K103: [ 18  12 -11   5  -2 -10  12  -3  -1   4   9   6   2  13  11  -3  -5  -6
   3  -5  55   5   0  -9  -3  -1 -19   0   6  14   7  10 -15  -3  -3  13
   0   8  10   1   0  -4   0  -7   2  13   7  -5  -3   2   3   8  -3  13
 -12   1  -2   2 -14]
K282: [  9   3   2  -6   0   2  14   9 -23   1   1  -5  10   0  18  20   4  13
   6  -4   8   6  -3   8  -2   2   7   0  -2  -8   4   6   6  -1   8   6
  15  -2  12   1  10   6   6  -1  12  14  -2   2  -7  -2  17   3  -1  -4
   8   9   6   8  -2]
K817: [ -6  -4   1  -6  -3 -29   2  -5   3  -8   4   3  -1 -16  12   6   8   6
   8  11 -20   3  -6  -1  -3   3   7   0  15   5  10  16  -1   0  10   4
  -2  -6   4  -5  -2  -4   2   3  -4  11   9   0   7   6   9  -2  -4   6
   3  -9   0  -5  11]
K934: [  7   4   4  -7   0   0  16   6  -1   5   4  -5  -1   2  19  -6   5   9
  10  25  18   5  -5   8  -2   6   6  -3  -1  -6   9   7   6  -6  10   4
   7   1  15  -3   6   4   8  -2  12  14  -3   2 -14  -5  17   0   3  -8
  11  11   5   4   0]
K310: [ -4   2  11  -2 -11   0   8   7  19   7   5  18  -4 -17 -15  -4  -7  -3
  -9  -1  22   0  -8  -2   8 -13   4   3 -13   0  -4  -8  -3 -15  -7   2
   3  -1 -13 -13  -7  -2 -10  -3 -12   4   0  10  15   8   4  -5  -8   2
   3 -12   4  -1  10]
K200: [ -7  -5   7   3  -7   7 -10  -6 -20  11 -13 -11   7 -14  -2  20  -9   7
   9   1   2   1  11   6   0   6  -4 -10   6  16  11   7  -3  -5   6  -2
  17  -1   6   8  -8  -2   7   0  11   1 -13  -3  -4   8   1  -3   2 -11
   1  -2  -9   7  -4]
K705: [ -9  -4   7  -9  -5 -30   5  -6   3 -14  -2   8  -2 -12  11   4   9  10
   6   5 -29   7  -7   4  -4   3   1   2  16   1  14  17  -1   0  14  -1
  -1  -6  -1  -4  -3   1   3   4  -5   8  12  -4   9   9   7   4  -4   4
   2 -12  -3  -4  10]
K244: [ 9  3  2 -6  0  2 14  9  2  1  1 -5  0  0 18 -7  4 13  6 -4  8  6 -3  8
 -2  2  7  0 -2 -8  4  6  6 -1 10  6  9  1 12  1 10  6 10 -1 12 14 -2  2
 -7 -2 17  3 -1 -4  8  9  6  8 -2]
key -> tag
[6] -> K171
[4] -> K169
[-4] -> K477
[12] -> K771
[-11] -> K519
[13] -> K540
[3] -> K455
[0] -> K159
key K103 54: 
K540
asked: [ 18  12 -11   5  -2 -10  12  -3  -1   4   9   6   2  13  11  -3  -5  -6
   3  -5  55   5   0  -9  -3  -1 -19   0   6  14   7  10 -15  -3  -3  13
   0   8  10   1   0  -4   0  -7   2  13   7  -5  -3   2   3   8  -3  13
 -12   1  -2   2 -14]
K103
rest: [ 6  4  8 -2]
[ 12  14  -3   2 -14  -5  17   0   3  -8  11  11   5   4   0]
rest: [ 7  1 15 -3  6]
[  4   8  -2  12  14  -3   2 -14  -5  17   0   3  -8  11  11   5   4   0]
places K934: [9]
18 31

K969: [-10 -47  -6 -30 -42]
K282: [-44  14  -8  35  34]
K817: [ 15   1   8 -19  18]
K103: [-23 -35  -2  -1  31]
K934: [ 24   5 -16   5 -29]
K244: [ 25  23  37 -28 -32]
K279: [-2 49  0 -5 -5]
K705: [ 20 -43  -5  22   0]
K310: [ -2  49 -21  22  -7]
K216: [ -6 -47  -6 -30 -42]
K651: [ -4  14   8 -11  12]
rest: [ -6 -47  -6 -30]
[-42]
common K651 K817: 
[8]
places K705: [-43]
2

K705: [-11  36  -2 -25  -2]
K244: [-11  36 -12 -31  10]
K216: [-13  36  -2 -31  10]
tags:
[-2] -> K404
[-3] -> K401
[37] -> K694
[36] -> K406
[-1] -> K688
[-12] -> K858
key K216 3: 
K404
places K705: [-11]
1
asked: [-11  36 -12 -31  10]
K244

K817: [ 34 -25  39 -19  -2]
K310: [-38  21 -34  12   9]
K969: [ 55  -6  15  20 -36]
K282: [-29  28 -43 -13  -9]
K103: [ 42 -16  29  -4 -16]
K279: [ 32 -26  40 -22  -3]
K934: [32  7 -4 31  0]
K200: [ 42   6  -4  31 -37]
K705: [ 37 -21  35 -13  -8]
K651: [ 29 -29  45 -29   5]
Table of tags by key:
[29] -> K378
[28] -> K944
[34] -> K726
[33] -> K605
[-20] -> K778
[35] -> K875
[-19] -> K682
key K817 1: 
K726
rest: [ 6 -4 31]
[-37]
rest: [ 40 -22]
[-3]

K282: [ 37  36  17  16 -19 -17]
K310: [-30  30  30 -30  30 -30]
K216: [-29 -18 -24 -24  27  31]
K934: [-25 -24  42  38 -37 -37]
gone K282: [ 36 -19 -17  37  17]
[16]
places K310: [30]
2 3 5

K817: [ -4   8  14  18 -26]
K934: [  2  -7  30 -22  26]
K705: [-13 -14  22  -8   6]
K244: [ -4  -2 -31 -16  -6]
K200: [-26   6  30 -23 -20]
K969: [-26   6  30 -23  -1]
rest: [ -4  -2 -31 -16]
[-6]
gone K705: [ 22  -8 -14   6]
[-13]

K244: [  5  11  -5   0  19 -11   7 -12   5]
K216: [-41  55  11   1  18 -11   7 -12   4]
K651: [40 11 -5 53 38 53  0 22 13]
rest: [  0  19 -11]
[  7 -12   5]
places K244: [7]
7
rest: [ 18 -11   7 -12]
[4]
key -> tag
[-41] -> K879
[38] -> K480
[18] -> K386
[19] -> K147
key K216 5: 
K386

K969: [ -2  -3 -10  -1   0  31   4   0   6  -2 -16]
K200: [ -4   0  -8  -4   7 -53 -15   1 -19 -21  15]
K279: [ -5  -2   1  -2   4 -49 -18   1 -27 -15   1]
K244: [  0   0  -2  -2   4 -48 -18   0  -1  -3  10]
key -> tag
[-3] -> K859
[0] -> K612
[-1] -> K351
[-2] -> K500
key K969 4: 
K351
rest: [ -2   4 -49 -18]
[  1 -27 -15   1]

K705: [  9  30  33 -18 -26 -18]
K969: [-14   7  41  23   8  23]
K282: [ -3 -35 -32  13  20  24]
K817: [ 19 -13 -46 -27 -12 -27]
K651: [-16  13  45  24  31  18]
K279: [-14   7  41 -13   8  24]
K310: [-31  24  -3  27  34  27]
K934: [ -3 -34 -33  12  19  12]
K103: [ 16 -15 -45 -23  -8 -23]
K200: [ -3 -35 -32  13  20  13]
tags:
[46] -> K373
[-45] -> K932
[-44] -> K174
[45] -> K400
[-15] -> K302
[33] -> K584
key K103 3: 
K932
gone K279: [  7 -13  24  41   8]
[-14]

K969: [ 12  16  17  26  -2  15   5  18 -22 -48   3   9  46  -5]
K200: [-49 -19 -16 -25 -22 -25 -19  31   7 -10  20   6  -4 -19]
K705: [ -4 -11  -2  32 -17   0   7  -9  -8  12 -45  44  -7   5]
K817: [  0  15  20 -14  21  21   0  19  26 -25  13  -8  55  21]
K310: [ 34  31  21 -20  12  19  14 -29 -26  14  -9 -20  -4  11]
K282: [-38 -16  27  19   5  24  31  -1  -8  39  26 -17  -9  -3]
K103: [-36 -13 -21 -36 -13 -20 -15  30  24 -13  11 -19   3 -12]
K651: [ -5 -11  -1  32 -17  45   7  44 -30  12 -45  44 -18 -30]
K934: [ 11  15  -5 -29  11 -10 -12   5  21 -15  46 -49   7 -14]
places K651: [44]
8 12
Table of tags by key:
[-14] -> K412
[-12] -> K475
[21] -> K497
key K817 14: 
K497
gone K103: [-15   3 -36  30 -21 -20 -36 -13  11 -19 -13 -13  24]
[-12]
gone K705: [ -2  12   5 -45  32  -9   7  -7  -4  44  -8 -11   0]
[-17]
common K282 K934: 
[5]
common K200 K103: 
[-19]

K817: [  3  21  -1   1  21  11  -1 -17  -3]
K216: [ 13  39  -3   1  22  11  -1 -12  -4]
K969: [13 53 -1 -1 54  2 -2  9  2]
K200: [13 53 -2  1 21 11 -5  9  0]
K103: [-3 17  3  1 17  6  3 -2 -4]
places K200: [53]
2
rest: [ 1 21 11 -1]
[-17  -3]
rest: [-1  1 21 11]
[ -1 -17  -3]
asked: [  3  21  -1   1  21  11  -1 -17  -3]
K817

K817: [ 10  42   1 -27 -38  29  26]
K310: [ 33   1  19  39 -23 -30  38]
K969: [ -9 -23  -5  26  25 -18 -27]
K279: [ -8 -28  13  13  26  -8  34]
gone K969: [ 25  26 -27 -18 -23  -9]
[-5]
common K969 K279: 
[26]
key -> tag
[-27] -> K963
[34] -> K744
[38] -> K547
[-28] -> K489
[39] -> K36
[33] -> K162
key K279 7: 
K744
common K969 K310: 
[-23]

K651: [ -6  23  -6 -23  26  29  24  24 -29]
K244: [ 37 -18 -30  -2  27  29  -1   3  -6]
K310: [ 18 -11 -36  -7 -24 -24  44 -27  -3]
asked: [ -6  23  -6 -23  26  29  24  24 -29]
K651
places K310: [-3]
9
gone K310: [ -7 -36  -3 -24 -11 -24  44  18]
[-27]
rest: [27 29]
[-1  3 -6]
gone K244: [-30  -1 -18  -6  29   3  27  37]
[-2]

K279: [  3 -53   3   1 -21  -3]
K310: [  0 -33   2   0  21   9]
K934: [ 3 38  2  2 20  4]
K969: [  0  45  -4   9 -24  -8]
key -> tag
[3] -> K16
[-1] -> K326
[1] -> K26
[0] -> K814
[2] -> K832
key K310 1: 
K814
asked: [  0  45  -4   9 -24  -8]
K969
gone K310: [ 21   2 -33   0   0]
[9]

K282: [-24 -14  -2  17  -3  -8 -26   1   5 -16  -6 -12   6   6   3  31 -17  -6
   4 -13 -13  26   3   0   3  -5  -1  35   0  -1]
K279: [-25 -16  -3  12  -5 -12 -32 -12  -2 -17  -3  -5  14   7  -3  24  -8  -6
  -6 -15  -9  28   2   7   8  -9 -14  27  -4   6]
K934: [ 18  10   6  24   6  31   9   5  19 -12  -8 -13 -24   2  25  15  -5  12
   9  15   0 -16  -5 -12  -4  14  41  -4  -1  -4]
K969: [  0   0  -2  26   3  17  -1  14  20 -12 -10 -19 -20  -6  10  33 -14   9
  18   6  -8   4  -5 -17  -3  12  36   5   6  -6]
K103: [-21 -11   0  22  -2  -1 -19  13  10 -14  -8 -18  -4   3  11  33 -24  -4
  12  -9 -15  20   0  -6   0   0  10  31   6  -5]
K705: [ 18  10   5  24   6   5   9   5  19 -12  -8 -13 -24 -14  25  15   5  12
   9  15   0 -16  -5 -12  -4  14  41  -4  12  -4]
K310: [-13  -6   0  25   0   5 -12  18  17 -13 -10 -23 -13   0  19  28 -23   2
  20  -3 -13  15  -3 -13  -2   5  22  18   9  -6]
K200: [-22 -15  -5   8  -8  -9 -29 -23  -9 -19   2   6  16   5  -6  16   5  -3
 -19 -14  -5  25  -1  15  15  -9 -23  14  -6  15]
places K705: [5]
3 6 8 17
rest: [11 33]
[-24  -4  12  -9 -15  20   0  -6   0   0  10  31   6  -5]
tags:
[-3] -> K111
[4] -> K253
[31] -> K987
[-4] -> K116
[12] -> K891
[30] -> K248
[-5] -> K770
[5] -> K209
key K934 28: 
K116

K282: [ 1 -1 35 28 -1 -1 33  1 37]
K279: [33 43 31 47 -1 -1 33 -1 37]
K103: [ 1 -3 -1 -1 34  0 34 34 40]
Table of tags by key:
[0] -> K856
[-2] -> K94
[34] -> K394
[1] -> K654
[-1] -> K578
key K103 6: 
K856
places K103: [34]
5 7 8
common K103 K279: 
[-1]
places K279: [-1]
5 6 8

K103: [ 23  -8  -5  26 -18  11   8  -3]
K200: [  1  50  -5 -10 -22   6  -6  -2]
K651: [ -3 -18 -35  25 -25 -11 -29  -6]
K310: [  3 -20 -30  27  -5  -9  49   5]
K705: [-11 -17 -20 -10  -7  -7 -25  -4]
K934: [26 -7 -7 28 -4  8  8 -2]
K244: [ 22  -9 -24  44  -5  -1  -6  -2]
K279: [  3 -20 -30  27  -5  -9 -20  -3]
K282: [ 17  -8 -26  50  -8  -3  -6  -1]
K817: [  3  -6   3 -16  11   0   2   4]
common K279 K651: 
[-3]
common K103 K817: 
[11]
common K103 K244: 
[-5]

K817: [-12  -8  -5 -10  -5 -13  24 -32  -6   0   5]
K244: [ -5  -5   6  -6 -20   7  12  -3  -3  -9   7]
K934: [-20 -16 -12  -5 -18 -16  26 -51  -4 -20   1]
K282: [ -2  -7   3  -7  -5   1   4 -21  -4 -12   0]
K969: [-15  -4  -4   2 -14  -6  27 -17  -8 -12   4]
K705: [ 8 -5  6  8 -5  8 12 -3 -3 -9  7]
K279: [ -5  -5   6  -6 -20   8  12  -3  -3  -9  -3]
places K705: [8]
1 4 6
key -> tag
[-3] -> K523
[-9] -> K994
[-21] -> K317
key K705 8: 
K523
asked: [-15  -4  -4   2 -14  -6  27 -17  -8 -12   4]
K969
rest: [ -5 -18 -16  26]
[-51  -4 -20   1]
gone K817: [ -6   5 -10 -12  -8 -13  -5 -32   0  -5]
[24]
asked: [ -5  -5   6  -6 -20   7  12  -3  -3  -9   7]
K244
common K279 K969: 
[-6]

K200: [ 12  -9  -8 -12 -13 -16  13  19  50]
K282: [-17  14  15  14 -43  -4  23  26 -36]
K969: [ 3  2  2 -6  6 -3 -9  7 28]
K216: [  6  -7 -10 -15  22  -1  26 -12 -11]
K934: [-5  4  8  4  8  1 -5  2 15]
K244: [ -6  12   5  12  -8   4  -8  -8 -27]
gone K216: [-12  26  -1   6 -15  22 -10 -11]
[-7]
key -> tag
[-9] -> K579
[14] -> K924
[-8] -> K797
[3] -> K377
[13] -> K555
[2] -> K628
[1] -> K800
[-7] -> K645
[4] -> K8
key K969 2: 
K628
gone K216: [ -7 -12 -11  22 -10   6  -1 -15]
[26]
places K934: [8]
3 5
places K934: [15]
9
asked: [ 3  2  2 -6  6 -3 -9  7 28]
K969
places K244: [12]
2 4

K282: [-25   9  -3 -11  11 -20 -22  43  17  27 -32   5 -16  -1  -4   4]
K651: [  7  19  26  -6  22   3  10 -19   1   8  20 -19  22  18 -24  20]
K817: [  7  19  25  -6  22   3  10 -18   0   7  19 -18  21  18 -22  18]
K969: [-26   9  -5 -11  11 -21 -23  45  18  27 -33   6 -17  -2  -3  21]
K103: [  4  18  23  20  20   1   7 -14   2  10  15 -16  18  16 -22  20]
K200: [ 18  12  -2   1  -3  -9  16  28  -8 -24 -14   6  -8  -2  28 -40]
K310: [-22  11   0 -11  12 -17 -19  36  16  25 -26   3 -12  -2  -2   7]
K705: [  2  18  21  -7  20  15   5 -10   3  11  12 -15  16  15  15  19]
K244: [ 27  13   0   4  30  -6  24  20 -13 -33  -7   4  -4  -1  31 -46]
K216: [  5  18  24  -7  21   2   8 -15   2   9  17 -18  14  17 -23  20]
K934: [ 21  14   7   1  28  -3  20  10 -10 -22   0  -2   3   4  17 -29]
places K705: [15]
6 14 15
asked: [  2  18  21  -7  20  15   5 -10   3  11  12 -15  16  15  15  19]
K705
common K282 K200: 
[-3]
tags:
[21] -> K583
[22] -> K647
[11] -> K761
[30] -> K954
[18] -> K566
[23] -> K649
[3] -> K55
[19] -> K85
key K817 5: 
K647
asked: [  7  19  25  -6  22   3  10 -18   0   7  19 -18  21  18 -22  18]
K817
rest: [-2 -3]
[21]

K216: [-10  -6   3 -21  19   1  11   5   6   1   0  -5   0  -4  -6   9   7  -6
 -22  14 -11   3   2   8  12   0   5]
K310: [ 14   0   5  22  -8 -34  -3  -8  22   3   1   1  -1   1  -8  25  -8  22
   2   5 -32   1  -6 -15  14  -4  -6]
K244: [ -1   0 -18   3  -3  29   2 -17   5  10  15   3  -9  -1   2 -10 -35   3
  18  -7 -12   3  19  -1   1   2  -2]
K279: [ 11  -4   6   4 -10   5  -2  -6   0  11 -13  -4  -5 -10   8   4 -13   6
   8  -4  -9   7  20   0  -8  -1  -4]
K817: [ -1   0 -18   3  -3  29   2 -17   5  10  15   3  -9  -1   2 -10 -35   3
  18  -7   0   7  20   0  -8  -1  -4]
K969: [ 11   5  20   0  -2   0  -6  10  -9  -4 -11   0   0  -2   3   3  -8  -1
  -3 -11  23  -4  -9  -6  10  -3   6]
K651: [-24  -6  -4 -16  -9  -3   7 -26  -1  -7   4  -4   3  -1  -5   2 -13 -22
  11 -14   3  -6   5  -6 -17  -5   4]
K934: [-10   4  16  14   8  -9  14 -10  -1  -4  11  -2   5  -1   1  20 -19  29
  -7  -5 -39  13 -10  -9  14  -6  -6]
K103: [ 14   0   5  22  -3 -34  -3 -33  10   3   1  -1  -1   1   4  25 -12 -24
   2   5 -32   1  -6  15  14  -5  -6]
Table of tags by key:
[11] -> K999
[-10] -> K655
[20] -> K233
[-1] -> K518
[14] -> K945
key K969 1: 
K999
rest: [-6 -4]
[-16  -9  -3   7 -26  -1  -7   4  -4   3  -1  -5   2 -13 -22  11 -14   3
  -6   5  -6 -17  -5   4]
asked: [-24  -6  -4 -16  -9  -3   7 -26  -1  -7   4  -4   3  -1  -5   2 -13 -22
  11 -14   3  -6   5  -6 -17  -5   4]
K651
asked: [ 11  -4   6   4 -10   5  -2  -6   0  11 -13  -4  -5 -10   8   4 -13   6
   8  -4  -9   7  20   0  -8  -1  -4]
K279
asked: [ 14   0   5  22  -8 -34  -3  -8  22   3   1   1  -1   1  -8  25  -8  22
   2   5 -32   1  -6 -15  14  -4  -6]
K310
places K310: [-8]
5 8 15 17

K310: [  5  35 -19 -16  -4 -24  14  -1   1  10  18 -33   2 -22   4 -38  15  12
  13   9   6  -2 -39]
K969: [  5  36 -19 -16  -4 -24  -6  -1   1  11  19 -34   2 -23   4 -39 -23  13
  14   9   6  -2 -39]
K244: [  5  36 -19 -17  -4 -24  -5  -1   1  11  19 -34   2 -23   4 -38 -22  13
  13   9   6  -2 -39]
K705: [  5  37 -19 -17  -4 -25  -6  -1   0  11  19 -35   2 -23   4 -40 -23  13
  14   9   6  -2 -41]
K200: [  5  35 -18 -16  -3 -24  -5  -1   1  11  19 -34   2 -23   4 -38 -23  13
  13   9   6  -1 -39]
K934: [  5  37 -19 -17  -3 -24  -5  -1   0  11  19 -34   2 -24   4 -40 -22  13
  14   9   6  -1 -40]
K103: [  5  36 -19 -17  -4 -24  -5  -1   1  11  19 -34   2 -23   4 -40 -23  13
  14   9   6  -2 -40]
K216: [  5  37 -19 -17  -3 -24  -5  -1   0  11  19 -34   2 -24   4 -39 -23  13
  14   9   6  -1 -40]
rest: [  0  11  19 -35   2]
[-23   4 -40 -23  13  14   9   6  -2 -41]
asked: [  5  36 -19 -16  -4 -24  -6  -1   1  11  19 -34   2 -23   4 -39 -23  13
  14   9   6  -2 -39]
K969
rest: [-35   2 -23]
[  4 -40 -23  13  14   9   6  -2 -41]

K282: [-34   9  16 -14   5  33  13 -25   2   2]
K216: [  3   5  10   3 -28   3  12  -1  15  32]
K651: [ 13  -3  10   9   0 -14  52 -15   5 -13]
K244: [ -4   6  -3  -3  21  11  -2  -9  -7 -13]
K817: [ -7 -14  12 -29 -25  22  -1 -16  24   4]
K969: [ -7 -14  12 -29 -25  22  13 -16  24   4]
K705: [ -7  10  -5 -30  32  10  -1  -8 -16   7]
K103: [-25  16  12   4  20  19  15 -21  -6   8]
K200: [ -1 -16   0   0  29 -14  31   8 -10 -48]
K279: [-12  10  -5  18  -6  -5  15  -3 -20 -21]
gone K651: [  0 -13  13  -3  10   9 -14  52 -15]
[5]
asked: [ -7  10  -5 -30  32  10  -1  -8 -16   7]
K705
gone K103: [-21 -25   4  15  -6  16   8  20  12]
[19]

K282: [  7 -50 -50   7]
K651: [ -8  34  36 -13]
K817: [-55  21  51 -20]
K934: [-33   7   6 -13]
K705: [  7 -51  15 -21]
rest: [  7 -51]
[ 15 -21]
places K817: [21]
2
places K934: [6]
3
gone K934: [  6 -13 -33]
[7]
tags:
[-50] -> K250
[51] -> K836
key K282 3: 
K250

